Below are the code and all the weights of a small trained network. Each question names an input and a target symbol and asks about switching units off, where a switched-off unit gives its printed mean instead of its output.

import numpy as np


def w(rows, s, z=0):
    codes = np.array(rows[::2]) - 128.0
    scale = np.full(codes.shape[1], s)
    scale[-1] = z or s
    return codes * scale


def norm(h):
    return h / np.sqrt((h * h).mean(-1, keepdims=True) + 1e-5)


def f(y):
    return y / 2 * (1 + np.tanh(0.7978845608 * (y + 0.044715 * y**3)))


def softmax(a):
    e = np.exp(a - a.max(-1, keepdims=True))
    return e / e.sum(-1, keepdims=True)


def log_softmax(a):
    a = a - a.max(-1, keepdims=True)
    return a - np.log(np.exp(a).sum(-1, keepdims=True))


def net(x, mask):
    ids = ['ΔΘΛΞΠαεζμτφω'.index(c) for c in x.split()]
    T = len(ids)
    res = E[ids] + P[:T]
    r = norm(res)
    for j in range(2):
        rows = slice(3 * j, 3 * j + 3)
        q, k, v = (r @ M[0][rows].T for M in (Q, K, V))
        z = softmax(np.where(np.tri(T) > 0, q @ k.T / 3**0.5, -1e9)) @ v
        o = O[0][rows]
        res = res + np.where(mask[j], z, o[:, -1]) @ o[:, :-1]
    y = f(norm(res) @ A[0][:, :-1].T + A[0][:, -1])
    res = res + np.where(mask[2:6], y, B[0][:, -1]) @ B[0][:, :-1]
    return log_softmax(norm(res)[-1] @ U[:, :-1].T + U[:, -1])


Q, K, V, O, A, B = {}, {}, {}, {}, {}, {}
E = w([
[83,136,145,60,77],'Δ',
[110,146,160,105,116],'Θ',
[102,85,164,102,95],'Λ',
[140,142,147,215,168],'Ξ',
[101,90,131,129,125],'Π',
[138,147,209,160,98],'α',
[95,112,176,93,106],'ε',
[113,110,145,102,114],'ζ',
[110,119,132,125,119],'μ',
[88,72,150,229,173],'τ',
[18,217,31,133,126],'φ',
[10,98,3,98,220],'ω',
],0.0067)
P = w([
[149,163,157,98,226],'0',
[37,140,122,170,82],'1',
[101,132,100,157,88],'2',
[125,82,187,77,149],'3',
[29,161,135,184,120],'4',
[128,134,97,144,101],'5',
[120,10,211,102,142],'6',
[32,152,141,189,110],'7',
],0.013)
Q[0] = w([
[169,254,158,192,145],'H0',
[229,105,113,97,134],'H0',
[74,172,139,110,182],'H0',
[153,159,117,145,80],'H1',
[99,148,124,154,79],'H1',
[148,104,90,149,82],'H1',
],0.025)
K[0] = w([
[3,180,213,143,192],'H0',
[110,175,74,54,131],'H0',
[153,174,192,167,127],'H0',
[72,142,172,109,149],'H1',
[89,122,149,182,172],'H1',
[68,106,125,86,156],'H1',
],0.023)
V[0] = w([
[82,169,185,103,109],'H0',
[27,62,21,45,183],'H0',
[117,126,125,170,172],'H0',
[84,101,159,191,177],'H1',
[177,74,254,158,87],'H1',
[111,246,175,162,124],'H1',
],0.017)
O[0] = w([
[159,156,195,105,137,150],'H0',
[205,139,66,160,252,160],'H0',
[111,135,93,91,154,175],'H0',
[83,66,90,134,73,255],'H1',
[40,110,171,211,167,104],'H1',
[205,93,131,196,109,189],'H1',
],0.016,0.013)
A[0] = w([
[179,189,90,92,117,185],'N0',
[91,19,190,53,191,2],'N1',
[142,250,77,192,30,74],'N2',
[111,116,172,57,237,37],'N3',
],0.018,0.0036)
B[0] = w([
[88,136,126,96,116,254],'N0',
[140,92,104,51,208,244],'N1',
[113,254,147,119,222,153],'N2',
[91,158,139,193,75,224],'N3',
],0.027,0.0031)
U = w([
[71,143,151,143,227,110],'Δ',
[169,184,177,134,124,254],'Θ',
[161,70,227,166,209,113],'Λ',
[57,210,143,179,87,89],'Ξ',
[152,26,94,54,225,35],'Π',
[99,113,251,137,57,83],'α',
[234,68,212,98,90,138],'ε',
[227,120,104,107,131,135],'ζ',
[206,180,44,156,177,123],'μ',
[96,42,73,169,72,150],'τ',
[92,203,47,146,156,199],'φ',
[129,158,69,24,52,23],'ω',
],0.014,0.0035)

Each question gives the input, a string of symbols that net reads in full, and the target symbol t.
The units are the heads (3 rows each of Q, K, V and O) and the neurons (one row each of A and B). Each row of codes is followed by its name. A weight is (code - 128) times the scale printed after its matrix; where a second scale follows, it is the last column's (O, A, B and U).
mask holds one flag per unit, heads first, then neurons. A switched-off unit (its flag False) gives its mean, the last column of its rows in O or B, instead of its output. The means were averaged over made-up inputs and are rounded, as every weight is.
A unit's drop is (log p(t) with every unit on - log p(t) with that unit switched off) / (log p(t) with every unit on - log p(t) with every unit switched off).
The circuit of an input: a set's keep is (log p(t) with only the set's units on - log p(t) with every unit switched off) / (log p(t) with every unit on - log p(t) with every unit switched off). Starting from all 6 units, units are removed one at a time, each time the one whose removal leaves the highest keep (on an exact tie, the one counted first), for as long as the keep stays at least 0.8.
circuit, biggest first: the units of the circuit, biggest drop first
top k neurons: the k neurons with the biggest drops, biggest first
which heads matter: for each layer, one digit per head in row order, 1 if its drop is at least 0.15 and else 0, layers parted by /
input ω Ξ Θ τ τ Π τ, target φ: which heads matter : 11
input α Λ Λ Δ τ μ Θ, target ω: circuit, biggest first : [H1 N0]
input μ φ τ Θ τ α τ, target α: which heads matter : 10
input τ Δ τ τ ζ Θ μ, target ε: circuit, biggest first : [H1 H0]
input μ μ τ φ τ μ, target φ: top 2 neurons : [N2 N0]
input ζ τ Π Θ, target φ: circuit, biggest first : [H1 N3 H0]
input τ τ Λ μ, target Δ: which heads matter : 01
input ε ε ζ Π, target Ξ: circuit, biggest first : [H1 N3]
input τ μ μ Λ, target ω: circuit, biggest first : [H1 N3]
input α Λ ε Π ε Θ, target ε: circuit, biggest first : [H0]
input μ Θ μ, target μ: circuit, biggest first : [N2 H1]
input Θ μ τ ζ ε Θ μ Ξ, target Ξ: top 2 neurons : [N2 N1]
input τ τ τ ω ω μ, target ω: top 2 neurons : [N0 N1]
input τ μ Λ τ, target Δ: circuit, biggest first : [H1 N1 N3]
input τ ζ ζ μ τ ε μ, target Λ: circuit, biggest first : [H0 H1 N1 N3]
input ζ τ τ Θ μ ζ, target μ: circuit, biggest first : [N2 H0]
input ω μ ε, target ω: circuit, biggest first : [H1]
input μ Ξ μ μ ε, target Ξ: circuit, biggest first : [N2 H0]
input ε τ Θ ζ τ μ Δ, target ω: top 2 neurons : [N0 N3]
input Π τ Θ Θ ζ ζ μ, target Ξ: top neuron : [N3]
input τ α Π Θ τ ε τ, target Λ: top 2 neurons : [N1 N3]
input Π τ Λ Θ Θ μ ε, target ω: top 2 neurons : [N0 N3]
input τ ζ ε ε, target Λ: top 3 neurons : [N1 N3 N0]
